Below are the code and all the weights of a small trained network. Each question names an input and a target symbol and asks about switching units off, where a switched-off unit gives its printed mean instead of its output.

import numpy as np


def w(rows, s, z=0):
    codes = np.array(rows[::2]) - 128.0
    scale = np.full(codes.shape[1], s)
    scale[-1] = z or s
    return codes * scale


def norm(h):
    return h / np.sqrt((h * h).mean(-1, keepdims=True) + 1e-5)


def f(y):
    return y / 2 * (1 + np.tanh(0.7978845608 * (y + 0.044715 * y**3)))


def softmax(a):
    e = np.exp(a - a.max(-1, keepdims=True))
    return e / e.sum(-1, keepdims=True)


def log_softmax(a):
    a = a - a.max(-1, keepdims=True)
    return a - np.log(np.exp(a).sum(-1, keepdims=True))


def net(x, mask):
    ids = ['ΓΞΣΨαβεζηθμτω'.index(c) for c in x.split()]
    T = len(ids)
    res = E[ids] + P[:T]
    u = 0
    for l in range(3):
        q, k, v = (norm(res) @ M[l].T for M in (Q, K, V))
        z = softmax(np.where(np.tri(T) > 0, q @ k.T / 2**0.5, -1e9)) @ v
        res = res + np.where(mask[u], z, O[l][:, -1]) @ O[l][:, :-1]
        u += 1
        y = f(norm(res) @ A[l][:, :-1].T + A[l][:, -1])
        res = res + np.where(mask[u : u + 4], y, B[l][:, -1]) @ B[l][:, :-1]
        u += 4
    return log_softmax(norm(res)[-1] @ U[:, :-1].T + U[:, -1])


Q, K, V, O, A, B = {}, {}, {}, {}, {}, {}
E = w([
[112,122,119,97],'Γ',
[148,121,110,169],'Ξ',
[105,135,118,110],'Σ',
[155,100,126,129],'Ψ',
[146,158,97,210],'α',
[123,114,118,92],'β',
[128,101,123,96],'ε',
[152,108,116,122],'ζ',
[148,144,251,66],'η',
[138,126,105,151],'θ',
[134,140,98,149],'μ',
[154,121,110,194],'τ',
[119,159,94,161],'ω',
],0.0025)
P = w([
[141,122,228,128],'0',
[213,129,64,133],'1',
[240,103,121,131],'2',
[254,97,154,130],'3',
[38,149,64,143],'4',
[96,140,26,127],'5',
[110,157,63,110],'6',
[64,150,72,92],'7',
[69,151,76,86],'8',
[80,161,71,71],'9',
[74,158,74,54],'10',
[81,164,78,56],'11',
],0.00036)
Q[0] = w([
[60,113,253,40],'0.h0',
[89,100,224,19],'0.h0',
],0.0041)
K[0] = w([
[135,42,26,177],'0.h0',
[94,55,3,164],'0.h0',
],0.0041)
V[0] = w([
[238,78,109,197],'0.h0',
[110,38,10,147],'0.h0',
],0.0013)
O[0] = w([
[173,141,102,79,255],'0.h0',
[95,56,6,139,170],'0.h0',
],0.0025,0.0008)
A[0] = w([
[167,125,125,135,147],'0.n0',
[109,114,43,61,85],'0.n1',
[143,252,85,203,161],'0.n2',
[167,139,95,86,2],'0.n3',
],0.0024,0.00045)
B[0] = w([
[97,147,98,82,155],'0.n0',
[154,83,255,135,165],'0.n1',
[179,158,144,49,254],'0.n2',
[91,95,174,169,130],'0.n3',
],0.0017,0.0013)
Q[1] = w([
[181,128,112,39],'1.h0',
[168,103,49,2],'1.h0',
],0.0039)
K[1] = w([
[145,170,231,74],'1.h0',
[150,200,252,94],'1.h0',
],0.0039)
V[1] = w([
[43,163,109,177],'1.h0',
[111,78,25,249],'1.h0',
],0.0014)
O[1] = w([
[82,86,183,211,30],'1.h0',
[99,174,107,249,254],'1.h0',
],0.002,0.0007)
A[1] = w([
[130,172,184,35,144],'1.n0',
[160,142,155,188,173],'1.n1',
[192,29,108,78,93],'1.n2',
[197,202,149,250,254],'1.n3',
],0.0022,0.00081)
B[1] = w([
[251,79,90,74,119],'1.n0',
[97,93,145,53,157],'1.n1',
[133,201,171,207,150],'1.n2',
[112,86,214,37,252],'1.n3',
],0.0023,0.0017)
Q[2] = w([
[12,101,98,121],'2.h0',
[2,92,104,131],'2.h0',
],0.0068)
K[2] = w([
[121,169,23,201],'2.h0',
[115,150,2,212],'2.h0',
],0.0062)
V[2] = w([
[100,134,85,3],'2.h0',
[93,250,119,114],'2.h0',
],0.0025)
O[2] = w([
[163,5,113,185,65],'2.h0',
[226,170,209,237,2],'2.h0',
],0.0023,0.00068)
A[2] = w([
[204,21,210,70,204],'2.n0',
[162,201,100,163,183],'2.n1',
[5,207,90,163,130],'2.n2',
[50,104,172,41,254],'2.n3',
],0.0024,0.00085)
B[2] = w([
[18,180,89,201,254],'2.n0',
[104,151,180,249,189],'2.n1',
[135,188,45,199,219],'2.n2',
[96,95,192,243,238],'2.n3',
],0.0017,0.00087)
U = w([
[71,83,61,69,87],'Γ',
[64,96,146,134,77],'Ξ',
[128,83,74,96,40],'Σ',
[192,55,146,214,91],'Ψ',
[209,226,218,191,139],'α',
[97,92,79,85,48],'β',
[83,34,78,106,47],'ε',
[220,72,88,213,185],'ζ',
[163,62,255,21,160],'η',
[177,121,98,79,38],'θ',
[226,164,79,23,132],'μ',
[2,88,220,211,160],'τ',
[51,241,71,72,254],'ω',
],0.0072,0.004)

Each question gives the input, a string of symbols that net reads in full, and the target symbol t.
The units are the heads (2 rows each of Q, K, V and O) and the neurons (one row each of A and B). Each row of codes is followed by its name. A weight is (code - 128) times the scale printed after its matrix; where a second scale follows, it is the last column's (O, A, B and U).
mask holds one flag per unit, layer by layer, with each layer's heads first. A switched-off unit (its flag False) gives its mean, the last column of its rows in O or B, instead of its output. The means were averaged over made-up inputs and are rounded, as every weight is.
A unit's drop is (log p(t) with every unit on - log p(t) with that unit switched off) / (log p(t) with every unit on - log p(t) with every unit switched off).
The circuit of an input: a set's keep is (log p(t) with only the set's units on - log p(t) with every unit switched off) / (log p(t) with every unit on - log p(t) with every unit switched off). Starting from the 12 units with the biggest drops (on a tie, the unit counted first), units are removed one at a time, each time the one whose removal leaves the highest keep (on an exact tie, the one counted first), for as long as the keep stays at least 0.8.
units of the circuit, in order: the units of the circuit, biggest drop first
unit that matters most: the unit with the biggest drop
top k neurons: the k neurons with the biggest drops, biggest first
input τ μ ω α, target ω: units of the circuit, in order : (1.n3, 2.h0)
input μ τ β, target ζ: units of the circuit, in order : (1.n3, 1.n2, 2.h0)
input ω τ μ ω α μ α μ, target α: units of the circuit, in order : (2.h0)
input Ψ Ψ μ ω, target μ: units of the circuit, in order : (2.n0, 0.n2)
input Σ τ ε, target τ: top 4 neurons : (2.n3, 0.n2, 0.n1, 1.n2)
input μ τ μ μ τ Ψ μ μ τ τ Ψ, target ζ: units of the circuit, in order : (1.n3, 1.n2)
input Σ ζ ω, target τ: top 4 neurons : (1.n3, 1.n2, 2.n3, 0.n2)
input μ μ Γ, target ζ: units of the circuit, in order : (1.n3, 2.h0)
input η η η τ τ τ μ τ, target τ: units of the circuit, in order : (2.n0, 0.h0, 1.n3)
input ε τ τ μ ζ, target ω: units of the circuit, in order : (0.n2, 2.h0, 1.n2, 1.n3)
input τ ω τ Ξ α ω α Ψ α Γ, target α: units of the circuit, in order : (2.h0, 1.n3, 0.n1)
input τ μ ε Γ, target ω: units of the circuit, in order : (1.n3, 0.n2, 1.n2, 1.h0)
input μ ω Σ, target ζ: top 2 neurons : (1.n3, 1.n0)
input Ψ Ψ α Ξ, target μ: unit that matters most : 0.h0
input τ Σ η Σ Ξ τ, target τ: units of the circuit, in order : (0.h0, 1.n3, 2.n0)
input μ η α Ψ τ α Γ τ ζ β ζ, target ζ: units of the circuit, in order : (1.n2, 2.h0)
input Ξ ω θ α μ μ Σ α ε, target ζ: top 2 neurons : (1.n3, 0.n2)
input Γ μ τ Γ α Ψ τ α τ μ Ξ, target α: top 2 neurons : (1.n0, 2.n0)
input Ψ Ψ θ τ, target μ: top 4 neurons : (1.n2, 0.n2, 1.n3, 2.n3)
input Σ τ ε α μ α μ, target α: unit that matters most : 0.h0
input μ Ξ τ μ, target ζ: top 3 neurons : (0.n1, 1.n0, 0.n3)
input ω Γ Γ ε τ Σ τ Ψ, target ω: top 3 neurons : (0.n2, 1.n3, 1.n2)
input τ α Γ, target ω: top 4 neurons : (1.n3, 0.n2, 0.n1, 1.n2)
input α τ Ψ, target α: top 3 neurons : (1.n2, 1.n3, 0.n2)
